Below is a small trained network, with its code and all its weights. Each question gives an input and a target symbol and asks what happens when units are switched off, that is, made to give their printed mean instead of their output.

import numpy as np


def w(rows, s, z=0):
    codes = np.array(rows[::2]) - 128.0
    scale = np.full(codes.shape[1], s)
    scale[-1] = z or s
    return codes * scale


def norm(h):
    return h / np.sqrt((h * h).mean(-1, keepdims=True) + 1e-5)


def f(y):
    return np.maximum(y, 0)


def softmax(a):
    e = np.exp(a - a.max(-1, keepdims=True))
    return e / e.sum(-1, keepdims=True)


def log_softmax(a):
    a = a - a.max(-1, keepdims=True)
    return a - np.log(np.exp(a).sum(-1, keepdims=True))


def net(x, mask):
    ids = ['ΓΔΘΛΠΣΦΩαβεζημτψ'.index(c) for c in x.split()]
    T = len(ids)
    res = E[ids] + P[:T]
    u = 0
    for l in range(3):
        r = norm(res)
        for j in range(2):
            rows = slice(2 * j, 2 * j + 2)
            q, k, v = (r @ M[l][rows].T for M in (Q, K, V))
            z = softmax(np.where(np.tri(T) > 0, q @ k.T / 2**0.5, -1e9)) @ v
            o = O[l][rows]
            res = res + np.where(mask[u + j], z, o[:, -1]) @ o[:, :-1]
        u += 2
        y = f(norm(res) @ A[l][:, :-1].T + A[l][:, -1])
        res = res + np.where(mask[u : u + 4], y, B[l][:, -1]) @ B[l][:, :-1]
        u += 4
    return log_softmax(norm(res)[-1] @ U[:, :-1].T + U[:, -1])


Q, K, V, O, A, B = {}, {}, {}, {}, {}, {}
E = w([
[130,141,105,86,159,147,158],'Γ',
[105,89,103,175,106,122,74],'Δ',
[132,173,111,112,206,27,93],'Θ',
[104,255,176,83,198,161,109],'Λ',
[99,94,98,155,106,125,75],'Π',
[80,102,109,152,89,125,76],'Σ',
[92,86,128,162,134,117,167],'Φ',
[147,161,177,158,78,80,172],'Ω',
[92,128,108,88,112,98,141],'α',
[216,155,160,168,152,198,89],'β',
[94,90,136,152,133,118,171],'ε',
[152,152,149,137,125,221,180],'ζ',
[195,119,134,129,130,66,95],'η',
[69,70,120,165,108,131,146],'μ',
[74,70,134,151,136,123,168],'τ',
[97,100,129,129,128,134,172],'ψ',
],0.0061)
P = w([
[81,212,107,252,172,120,118],'0',
[106,146,139,195,161,119,125],'1',
[107,142,145,183,147,116,129],'2',
[107,136,147,172,139,110,131],'3',
[109,133,148,163,134,112,130],'4',
[110,126,151,153,131,112,125],'5',
[112,122,155,139,132,111,121],'6',
[117,114,159,130,133,114,114],'7',
[116,112,165,115,131,117,111],'8',
],0.0026)
Q[0] = w([
[59,77,107,164,107,84,112],'L0H1',
[59,120,48,39,130,80,121],'L0H1',
[254,138,197,86,156,97,149],'L0H2',
[101,88,188,180,109,96,74],'L0H2',
],0.0063)
K[0] = w([
[95,74,198,210,69,16,84],'L0H1',
[45,136,36,122,93,31,151],'L0H1',
[203,3,215,91,172,100,29],'L0H2',
[193,215,97,190,109,62,109],'L0H2',
],0.0052)
V[0] = w([
[96,172,121,163,141,64,84],'L0H1',
[111,165,5,92,171,178,162],'L0H1',
[58,205,47,129,5,155,164],'L0H2',
[171,150,241,95,136,55,126],'L0H2',
],0.0028)
O[0] = w([
[117,194,154,178,97,82,129,254],'L0H1',
[113,65,66,92,91,6,225,67],'L0H1',
[81,79,238,79,131,71,120,138],'L0H2',
[74,119,16,66,77,211,137,220],'L0H2',
],0.0025,0.0012)
A[0] = w([
[49,176,172,85,172,81,180,2],'L0N1',
[116,4,129,83,112,111,177,13],'L0N2',
[7,97,203,147,105,170,165,239],'L0N3',
[110,187,68,164,106,158,94,44],'L0N4',
],0.0034,0.00078)
B[0] = w([
[65,105,121,206,126,240,111,206],'L0N1',
[149,108,98,69,111,10,166,162],'L0N2',
[209,114,54,102,254,170,209,252],'L0N3',
[158,113,40,67,58,108,163,148],'L0N4',
],0.0035,0.0036)
Q[1] = w([
[116,93,132,59,8,92,55],'L1H1',
[53,62,154,94,124,142,81],'L1H1',
[114,141,120,245,53,35,70],'L1H2',
[210,201,104,69,3,115,69],'L1H2',
],0.0045)
K[1] = w([
[101,145,13,197,189,129,17],'L1H1',
[48,73,137,146,217,189,114],'L1H1',
[136,227,158,208,15,23,160],'L1H2',
[254,82,158,143,52,117,102],'L1H2',
],0.0043)
V[1] = w([
[150,89,95,127,253,239,49],'L1H1',
[184,171,123,162,93,112,118],'L1H1',
[158,178,83,18,138,98,142],'L1H2',
[202,89,225,117,169,89,151],'L1H2',
],0.0032)
O[1] = w([
[59,194,89,226,94,117,247,25],'L1H1',
[3,43,141,18,153,122,182,214],'L1H1',
[1,135,245,231,134,158,135,5],'L1H2',
[54,215,87,51,212,131,128,83],'L1H2',
],0.0024,0.0011)
A[1] = w([
[154,169,239,152,191,123,121,76],'L1N1',
[184,89,116,72,111,67,3,112],'L1N2',
[45,179,49,144,193,123,81,42],'L1N3',
[195,43,115,110,72,87,135,7],'L1N4',
],0.0032,0.0016)
B[1] = w([
[2,122,96,144,48,156,75,250],'L1N1',
[82,142,147,82,125,186,229,215],'L1N2',
[198,24,214,192,156,141,33,222],'L1N3',
[74,209,143,140,204,227,139,161],'L1N4',
],0.003,0.0013)
Q[2] = w([
[162,39,36,197,213,204,2],'L2H1',
[118,85,171,148,131,21,155],'L2H1',
[81,234,240,70,12,99,190],'L2H2',
[89,151,230,91,46,119,211],'L2H2',
],0.0059)
K[2] = w([
[99,196,73,253,120,83,161],'L2H1',
[61,87,128,89,198,142,106],'L2H1',
[135,66,145,33,157,141,86],'L2H2',
[152,111,144,51,139,154,86],'L2H2',
],0.0069)
V[2] = w([
[73,59,47,28,194,159,91],'L2H1',
[66,118,116,136,77,54,184],'L2H1',
[149,252,178,82,217,109,118],'L2H2',
[157,97,168,48,34,130,139],'L2H2',
],0.0033)
O[2] = w([
[108,99,4,62,236,180,92,32],'L2H1',
[48,216,122,85,120,19,183,166],'L2H1',
[112,219,144,123,253,90,69,125],'L2H2',
[148,143,94,218,104,106,209,2],'L2H2',
],0.0031,0.0026)
A[2] = w([
[58,69,218,199,189,175,185,3],'L2N1',
[254,191,51,116,113,9,84,31],'L2N2',
[136,106,60,204,98,42,125,165],'L2N3',
[139,160,102,165,77,186,51,114],'L2N4',
],0.0036,0.0035)
B[2] = w([
[248,42,214,156,200,204,146,250],'L2N1',
[254,131,7,113,144,63,147,154],'L2N2',
[111,174,158,87,170,149,177,229],'L2N3',
[146,120,56,109,102,111,99,186],'L2N4',
],0.0058,0.0016)
U = w([
[130,49,142,162,89,86,37,147],'Γ',
[125,62,89,188,48,97,180,49],'Δ',
[96,125,102,124,102,141,118,21],'Θ',
[65,114,104,104,42,178,171,75],'Λ',
[19,55,42,37,224,100,249,173],'Π',
[97,69,138,106,67,134,127,78],'Σ',
[107,132,121,73,123,169,82,54],'Φ',
[95,243,246,194,44,51,214,255],'Ω',
[172,33,236,208,234,208,205,190],'α',
[94,129,102,144,105,145,106,83],'β',
[112,131,120,97,109,143,95,47],'ε',
[17,233,184,197,222,234,24,6],'ζ',
[69,94,93,194,25,169,154,64],'η',
[250,188,117,214,76,217,11,33],'μ',
[250,207,2,96,131,39,154,162],'τ',
[132,165,140,123,243,13,10,127],'ψ',
],0.0077,0.0035)

Each question gives the input, a string of symbols that net reads in full, and the target symbol t.
The units are the heads (2 rows each of Q, K, V and O) and the neurons (one row each of A and B). Each row of codes is followed by its name. A weight is (code - 128) times the scale printed after its matrix; where a second scale follows, it is the last column's (O, A, B and U).
mask holds one flag per unit, layer by layer, with each layer's heads first. A switched-off unit (its flag False) gives its mean, the last column of its rows in O or B, instead of its output. The means were averaged over made-up inputs and are rounded, as every weight is.
A unit's drop is (log p(t) with every unit on - log p(t) with that unit switched off) / (log p(t) with every unit on - log p(t) with every unit switched off).
The circuit of an input: a set's keep is (log p(t) with only the set's units on - log p(t) with every unit switched off) / (log p(t) with every unit on - log p(t) with every unit switched off). Starting from the 12 units with the biggest drops (on a tie, the unit counted first), units are removed one at a time, each time the one whose removal leaves the highest keep (on an exact tie, the one counted first), for as long as the keep stays at least 0.8.
circuit, biggest first: the units of the circuit, biggest drop first
top k neurons: the k neurons with the biggest drops, biggest first
k most important neurons of layer l: the k neurons of layer l with the biggest drops, biggest first
drop of u: that unit's drop, to one decimal
input ζ Ω Λ Γ Γ α Π, target ζ: circuit, biggest first -> L2N3, L1H1, L0H1
input Γ μ α Ω Ω Γ α Θ Ω, target Π: circuit, biggest first -> L2H1
input Ω Γ ε α Ω Ω ψ Δ, target Ω: top 2 neurons -> L2N3, L0N1
input Ω η Δ Γ Θ Δ, target Ω: circuit, biggest first -> L2H1, L2N3
input η μ Δ, target η: circuit, biggest first -> L1H1, L2N1, L2H2
input Θ Σ Γ η Ω Λ η, target Ω: top 4 neurons -> L1N2, L1N4, L0N3, L0N2
input τ Γ Π, target τ: top 2 neurons -> L2N4, L0N1
input α τ μ Ω Γ Σ, target α: top 4 neurons -> L1N3, L0N3, L1N2, L1N1
input Λ β Ω Ω α η, target τ: top 4 neurons -> L0N1, L1N1, L2N2, L1N3
input Ω Ω η Ω, target τ: top 2 neurons -> L1N2, L0N1
input α Ω Ω η Λ Π, target α: top 4 neurons -> L1N3, L1N1, L1N2, L2N3
input μ β η α Γ, target α: top 3 neurons -> L0N1, L0N3, L2N1
input ψ Γ ζ ζ ψ Φ ζ Δ, target ψ: top 2 neurons -> L2N1, L0N1
input Γ Ω ζ ψ Ω, target α: circuit, biggest first -> L2H1
input Ω ζ Ω Γ, target α: top 2 neurons -> L0N1, L2N1
input Θ β Γ τ ζ Γ α, target α: top 4 neurons -> L0N1, L1N3, L0N4, L1N1
input ψ μ α Σ, target ψ: 3 most important neurons of layer 2 -> L2N1, L2N3, L2N4
input η Ω Ω Σ Λ η, target Ω: top 3 neurons -> L1N4, L1N2, L0N3
input ζ ψ μ ζ Ω β Ω, target μ: 2 most important neurons of layer 1 -> L1N1, L1N2
input Ω ψ Γ Γ Σ, target Ω: top neuron -> L2N3
input Ω τ α ε η Π, target Ω: 2 most important neurons of layer 2 -> L2N3, L2N1
input Ω Θ Ω, target ψ: 2 most important neurons of layer 1 -> L1N2, L1N3
input Ω Ω Γ ζ Ω Σ, target Ω: 2 most important neurons of layer 0 -> L0N4, L0N1
input Ω Λ τ Ω, target ζ: 2 most important neurons of layer 2 -> L2N1, L2N2
input Ω ζ μ Ω, target α: drop of L0H2 -> 0.2
